Here is a tiny trained network, its code and every weight. The questions are about switching its units off for an input and a class, where a switched-off unit gives its printed mean instead of its output.

import numpy as np


def w(rows, s, z=0):
    codes = np.array(rows[::2]) - 128.0
    scale = np.full(codes.shape[1], s)
    scale[-1] = z or s
    return codes * scale


def f(y):
    return y / 2 * (1 + np.tanh(0.7978845608 * (y + 0.044715 * y**3)))


def log_softmax(a):
    a = a - a.max(-1, keepdims=True)
    return a - np.log(np.exp(a).sum(-1, keepdims=True))


def net(x, mask):
    res = np.array(x, float).reshape(1, 5) / 4 @ E
    y = f(res @ A[0][:, :-1].T + A[0][:, -1])
    res = res + np.where(mask, y, B[0][:, -1]) @ B[0][:, :-1]
    return log_softmax(res[-1] @ U[:, :-1].T + U[:, -1])


A, B = {}, {}
E = w([
[114,165,214,223,154,159,135,179,139,143,57,6],'x0',
[54,134,180,81,181,20,119,142,125,104,3,97],'x1',
[22,127,197,167,183,140,185,123,80,149,124,138],'x2',
[22,131,82,117,158,128,22,175,172,212,141,142],'x3',
[132,175,118,64,188,139,159,95,106,214,70,178],'x4',
],0.0072)
A[0] = w([
[247,153,76,48,82,123,146,70,153,117,157,156,112],'n1',
[167,127,51,99,48,165,92,169,138,159,159,167,98],'n2',
[129,89,78,118,72,113,48,175,184,85,180,117,143],'n3',
[135,156,175,165,91,151,140,134,144,113,112,52,253],'n4',
[126,105,141,111,129,111,213,74,56,106,69,131,138],'n5',
[33,118,163,120,148,140,160,144,99,128,179,142,152],'n6',
[122,111,193,182,111,145,164,150,148,65,170,79,188],'n7',
[2,123,119,46,180,122,79,122,151,165,129,214,182],'n8',
],0.0074,0.0039)
B[0] = w([
[156,162,88,88,83,172,142,56,139,206,154,112,221],'n1',
[108,99,127,80,137,96,135,119,136,126,74,189,204],'n2',
[61,94,147,135,193,108,94,210,149,117,85,167,210],'n3',
[107,146,162,142,110,170,102,133,186,109,154,119,215],'n4',
[159,100,171,77,132,110,154,120,161,39,140,176,190],'n5',
[178,156,155,116,106,144,168,119,166,98,151,94,171],'n6',
[114,159,158,147,114,181,128,102,162,82,172,64,202],'n7',
[148,149,246,129,113,166,104,109,184,92,173,58,255],'n8',
],0.011,0.0093)
U = w([
[109,99,101,183,135,90,145,133,9,141,112,126,3],'0',
[116,89,124,85,159,84,136,173,137,90,89,192,157],'1',
[143,127,49,102,104,129,140,100,117,183,128,169,43],'2',
[179,170,152,107,104,152,156,81,157,107,177,90,142],'3',
[90,150,155,171,156,136,83,204,160,146,102,76,204],'4',
],0.012,0.0041)

Each question gives the input, the list of numbers given to net, and the class t.
The units are the neurons (one row each of A and B). Each row of codes is followed by its name. A weight is (code - 128) times the scale printed after its matrix; where a second scale follows, it is the last column's (A, B and U).
mask holds one flag per neuron, in row order. A switched-off neuron (its flag False) gives its mean, the last column of its row in B, instead of its output. The means were averaged over made-up inputs and are rounded, as every weight is.
A unit's drop is (log p(t) with every unit on - log p(t) with that unit switched off) / (log p(t) with every unit on - log p(t) with every unit switched off).
The circuit of an input: a set's keep is (log p(t) with only the set's units on - log p(t) with every unit switched off) / (log p(t) with every unit on - log p(t) with every unit switched off). Starting from all 8 units, units are removed one at a time, each time the one whose removal leaves the highest keep (on an exact tie, the one counted first), for as long as the keep stays at least 0.8.
circuit, biggest first: the units of the circuit, biggest drop first
unit that matters most: the unit with the biggest drop
top k neurons: the k neurons with the biggest drops, biggest first
drop of u: that unit's drop, to one decimal
input [-3,1,-5,7,-6], class 1: unit that matters most -> n2
input [-2,1,-8,5,7], class 2: circuit, biggest first -> n2; n1
input [4,-5,-8,7,-2], class 1: top 2 neurons -> n2; n8
input [-3,1,5,7,7], class 3: top 3 neurons -> n8; n3; n6
input [4,-5,-4,3,3], class 2: circuit, biggest first -> n8; n7
input [0,7,8,5,-7], class 3: circuit, biggest first -> n6; n3
input [-6,-7,-6,6,-6], class 1: top 2 neurons -> n3; n2
input [8,3,4,-5,-5], class 3: top 3 neurons -> n3; n7; n5
input [-8,8,-6,7,2], class 4: top 3 neurons -> n8; n3; n5
input [2,4,5,0,0], class 3: top 2 neurons -> n3; n6
input [0,-1,4,5,7], class 3: top 3 neurons -> n3; n8; n6
input [-7,-4,6,6,-4], class 4: top 2 neurons -> n3; n8
input [1,-6,-3,8,-4], class 1: circuit, biggest first -> n2; n8
input [-8,-1,-2,3,-4], class 1: circuit, biggest first -> n3
input [-5,-8,3,2,-4], class 1: circuit, biggest first -> n3; n2
input [-2,-4,6,8,1], class 3: top 3 neurons -> n6; n8; n3
input [-7,-8,-3,7,-5], class 1: top 2 neurons -> n3; n2
input [0,-5,-8,-1,-8], class 4: top 3 neurons -> n3; n7; n5
input [-8,-6,-4,-7,0], class 2: drop of n1 -> 0.2
input [-7,8,6,0,-4], class 3: circuit, biggest first -> n8
input [0,-8,2,6,-8], class 4: drop of n5 -> 0.1
input [0,-5,7,7,-1], class 3: drop of n8 -> 0.3
input [-5,-1,-5,-1,5], class 2: drop of n1 -> 0.1
